Here is a tiny trained network, its code and every weight. The questions are about switching its units off for an input and a class, where a switched-off unit gives its printed mean instead of its output.

import numpy as np


def w(rows, s, z=0):
    codes = np.array(rows[::2]) - 128.0
    scale = np.full(codes.shape[1], s)
    scale[-1] = z or s
    return codes * scale


def f(y):
    return y / 2 * (1 + np.tanh(0.7978845608 * (y + 0.044715 * y**3)))


def log_softmax(a):
    a = a - a.max(-1, keepdims=True)
    return a - np.log(np.exp(a).sum(-1, keepdims=True))


def net(x, mask):
    res = np.array(x, float).reshape(1, 6) / 4 @ E
    y = f(res @ A[0][:, :-1].T + A[0][:, -1])
    res = res + np.where(mask, y, B[0][:, -1]) @ B[0][:, :-1]
    return log_softmax(res[-1] @ U[:, :-1].T + U[:, -1])


A, B = {}, {}
E = w([
[134,135,154,128],'x0',
[189,197,60,88],'x1',
[148,59,111,10],'x2',
[127,127,128,128],'x3',
[31,171,117,76],'x4',
[125,124,115,130],'x5',
],0.012)
A[0] = w([
[148,1,196,192,172],'neuron 1',
[173,77,98,78,152],'neuron 2',
[91,190,71,115,187],'neuron 3',
[200,202,97,227,227],'neuron 4',
[164,135,85,70,97],'neuron 5',
[107,75,103,184,229],'neuron 6',
[107,113,239,41,190],'neuron 7',
[70,143,107,175,134],'neuron 8',
[38,108,132,208,251],'neuron 9',
[183,181,92,237,254],'neuron 10',
[163,37,149,196,193],'neuron 11',
[152,15,122,202,149],'neuron 12',
[172,198,141,162,181],'neuron 13',
[60,8,133,34,230],'neuron 14',
[214,107,128,68,249],'neuron 15',
[50,191,101,172,118],'neuron 16',
[198,111,161,92,166],'neuron 17',
[154,109,51,158,115],'neuron 18',
[111,232,100,67,79],'neuron 19',
[152,104,88,84,157],'neuron 20',
],0.01,0.0026)
B[0] = w([
[98,183,167,23,253],'neuron 1',
[211,34,119,189,193],'neuron 2',
[112,131,204,100,171],'neuron 3',
[64,152,27,44,232],'neuron 4',
[162,80,190,127,170],'neuron 5',
[120,186,167,97,175],'neuron 6',
[75,100,68,176,189],'neuron 7',
[122,147,210,245,165],'neuron 8',
[126,203,160,175,214],'neuron 9',
[64,184,38,121,233],'neuron 10',
[83,143,144,1,223],'neuron 11',
[187,130,196,12,219],'neuron 12',
[73,126,31,60,177],'neuron 13',
[27,57,43,126,246],'neuron 14',
[161,3,120,197,212],'neuron 15',
[194,164,225,152,186],'neuron 16',
[213,88,103,134,178],'neuron 17',
[153,169,106,177,151],'neuron 18',
[138,101,205,2,178],'neuron 19',
[119,63,203,128,171],'neuron 20',
],0.0066,0.011)
U = w([
[122,235,167,34,208],'0',
[63,135,47,70,233],'1',
[114,80,179,36,159],'2',
[245,109,123,143,4],'3',
[102,176,232,175,60],'4',
],0.011,0.0017)

Each question gives the input, the list of numbers given to net, and the class t.
The units are the neurons (one row each of A and B). Each row of codes is followed by its name. A weight is (code - 128) times the scale printed after its matrix; where a second scale follows, it is the last column's (A, B and U).
mask holds one flag per neuron, in row order. A switched-off neuron (its flag False) gives its mean, the last column of its row in B, instead of its output. The means were averaged over made-up inputs and are rounded, as every weight is.
A unit's drop is (log p(t) with every unit on - log p(t) with that unit switched off) / (log p(t) with every unit on - log p(t) with every unit switched off).
The circuit of an input: a set's keep is (log p(t) with only the set's units on - log p(t) with every unit switched off) / (log p(t) with every unit on - log p(t) with every unit switched off). Starting from the 12 units with the biggest drops (on a tie, the unit counted first), units are removed one at a time, each time the one whose removal leaves the highest keep (on an exact tie, the one counted first), for as long as the keep stays at least 0.8.
units of the circuit, in order: the units of the circuit, biggest drop first
most important unit: the unit with the biggest drop
k most important neurons: the k neurons with the biggest drops, biggest first
drop of u: that unit's drop, to one decimal
input [2,-1,5,-7,1,2], class 1: 3 most important neurons : neuron 14; neuron 12; neuron 7
input [1,1,0,7,-8,3], class 1: units of the circuit, in order : neuron 4
input [-2,-3,-2,3,0,0], class 0: units of the circuit, in order : neuron 15; neuron 14
input [6,-6,0,1,5,4], class 4: units of the circuit, in order : neuron 4; neuron 9; neuron 11
input [-5,2,3,6,1,7], class 2: 2 most important neurons : neuron 10; neuron 4
input [7,7,-6,-5,0,-7], class 1: 2 most important neurons : neuron 4; neuron 13
input [7,8,4,7,1,-6], class 2: 2 most important neurons : neuron 19; neuron 20
input [3,-5,-4,6,0,4], class 0: 2 most important neurons : neuron 15; neuron 1
input [-6,2,-8,5,-3,-2], class 1: 4 most important neurons : neuron 4; neuron 10; neuron 13; neuron 1
input [-3,-8,5,-1,2,6], class 1: 2 most important neurons : neuron 14; neuron 7
input [-8,2,0,-5,5,-1], class 0: 3 most important neurons : neuron 15; neuron 2; neuron 14
input [0,3,3,-1,5,1], class 2: drop of neuron 19 : 0.2
input [5,8,-3,-3,-8,5], class 1: drop of neuron 12 : 0.0
input [-3,3,8,1,8,-7], class 2: drop of neuron 19 : 0.5
input [5,6,1,2,-4,5], class 3: most important unit : neuron 14
input [-2,8,-7,5,-1,-8], class 1: 3 most important neurons : neuron 4; neuron 13; neuron 10
